Below are the code and all the weights of a small trained network. Each question names an input and a class and asks about switching units off, where a switched-off unit gives its printed mean instead of its output.

import numpy as np


def w(rows, s, z=0):
    codes = np.array(rows[::2]) - 128.0
    scale = np.full(codes.shape[1], s)
    scale[-1] = z or s
    return codes * scale


def f(y):
    return y / 2 * (1 + np.tanh(0.7978845608 * (y + 0.044715 * y**3)))


def log_softmax(a):
    a = a - a.max(-1, keepdims=True)
    return a - np.log(np.exp(a).sum(-1, keepdims=True))


def net(x, mask):
    res = np.array(x, float).reshape(1, 3) / 4 @ E
    y = f(res @ A[0][:, :-1].T + A[0][:, -1])
    res = res + np.where(mask, y, B[0][:, -1]) @ B[0][:, :-1]
    return log_softmax(res[-1] @ U[:, :-1].T + U[:, -1])


A, B = {}, {}
E = w([
[170,198,45,171,107,10,134,132,101],'x0',
[133,195,219,111,109,134,108,172,151],'x1',
[63,141,132,202,85,104,132,62,163],'x2',
],0.012)
A[0] = w([
[15,25,132,73,117,196,110,156,148,95],'N0',
[230,89,131,68,216,140,112,211,53,162],'N1',
[70,128,156,199,31,116,122,55,209,132],'N2',
[80,40,49,125,205,133,211,47,46,45],'N3',
[188,191,32,165,77,19,128,176,29,33],'N4',
[160,115,136,32,215,123,164,233,11,125],'N5',
[97,37,220,100,169,160,89,120,162,111],'N6',
[128,39,171,33,165,160,86,90,203,4],'N7',
[119,193,219,142,81,117,29,214,188,50],'N8',
[144,219,179,90,33,153,137,168,156,9],'N9',
[135,235,239,209,160,138,81,231,112,131],'N10',
[206,101,89,56,114,151,85,238,73,28],'N11',
[136,27,39,150,235,161,234,54,48,75],'N12',
[105,210,185,127,126,128,36,203,195,73],'N13',
[53,177,159,172,68,131,143,29,211,60],'N14',
[221,100,118,85,188,140,105,219,87,2],'N15',
[194,150,116,95,231,169,38,201,65,107],'N16',
[119,109,190,190,77,104,104,2,161,27],'N17',
[120,15,166,104,110,229,139,58,146,69],'N18',
],0.0051,0.0052)
B[0] = w([
[170,172,121,77,107,89,149,144,80,224],'N0',
[102,137,83,155,150,145,139,108,207,237],'N1',
[60,189,76,143,147,156,119,127,178,230],'N2',
[142,66,190,138,124,94,46,113,107,189],'N3',
[184,200,150,71,86,110,186,124,62,254],'N4',
[80,141,72,151,191,143,129,91,202,222],'N5',
[188,190,97,73,95,78,181,136,112,226],'N6',
[163,188,129,90,128,129,106,63,91,176],'N7',
[163,73,172,180,129,81,68,116,85,194],'N8',
[168,91,188,150,104,92,2,15,73,152],'N9',
[181,57,180,168,105,99,86,177,96,225],'N10',
[113,177,121,151,192,160,76,56,157,171],'N11',
[169,37,210,172,120,115,48,142,102,213],'N12',
[155,77,189,164,115,113,61,125,104,184],'N13',
[89,163,60,154,169,197,92,91,148,203],'N14',
[143,183,110,137,170,158,56,70,155,162],'N15',
[73,138,98,139,169,162,119,89,162,193],'N16',
[91,146,64,102,186,151,82,30,134,168],'N17',
[187,204,115,87,91,113,138,153,81,226],'N18',
],0.0089,0.0063)
U = w([
[70,180,102,144,164,165,111,62,195,82],'0',
[185,222,129,55,97,117,180,136,50,65],'1',
[156,13,163,160,116,121,67,125,84,97],'2',
[79,84,125,139,109,138,243,244,179,253],'3',
],0.011,0.012)

Each question gives the input, the list of numbers given to net, and the class t.
The units are the neurons (one row each of A and B). Each row of codes is followed by its name. A weight is (code - 128) times the scale printed after its matrix; where a second scale follows, it is the last column's (A, B and U).
mask holds one flag per neuron, in row order. A switched-off neuron (its flag False) gives its mean, the last column of its row in B, instead of its output. The means were averaged over made-up inputs and are rounded, as every weight is.
A unit's drop is (log p(t) with every unit on - log p(t) with that unit switched off) / (log p(t) with every unit on - log p(t) with every unit switched off).
The circuit of an input: a set's keep is (log p(t) with only the set's units on - log p(t) with every unit switched off) / (log p(t) with every unit on - log p(t) with every unit switched off). Starting from the 12 units with the biggest drops (on a tie, the unit counted first), units are removed one at a time, each time the one whose removal leaves the highest keep (on an exact tie, the one counted first), for as long as the keep stays at least 0.8.
circuit, biggest first: the units of the circuit, biggest drop first
most important unit: the unit with the biggest drop
k most important neurons: the k neurons with the biggest drops, biggest first
drop of u: that unit's drop, to one decimal
input [-5,-5,-1], class 1: 3 most important neurons	(N18 N0 N6)
input [-3,3,-1], class 3: most important unit	N4
input [7,8,0], class 2: circuit, biggest first	(N10 N8)
input [7,4,-7], class 0: circuit, biggest first	(N5 N1)
input [-4,4,3], class 1: circuit, biggest first	(N6 N5)
input [-8,7,3], class 1: 2 most important neurons	(N6 N18)
input [-1,8,-6], class 2: 3 most important neurons	(N10 N8 N13)
input [7,-8,3], class 2: 4 most important neurons	(N12 N3 N6 N18)
input [2,-8,-5], class 2: 2 most important neurons	(N12 N3)
input [-2,-8,-8], class 0: 2 most important neurons	(N5 N1)
input [5,-8,-8], class 0: 3 most important neurons	(N5 N1 N11)
input [2,3,1], class 3: 2 most important neurons	(N12 N3)
input [-6,8,2], class 2: 3 most important neurons	(N8 N10 N13)
input [6,7,-1], class 2: most important neuron	(N10)
input [-1,-7,-8], class 0: 2 most important neurons	(N5 N1)
input [3,-2,-1], class 3: drop of N0	0.2
input [-5,7,-4], class 2: drop of N4	0.1
input [-5,-1,-4], class 1: drop of N18	0.6
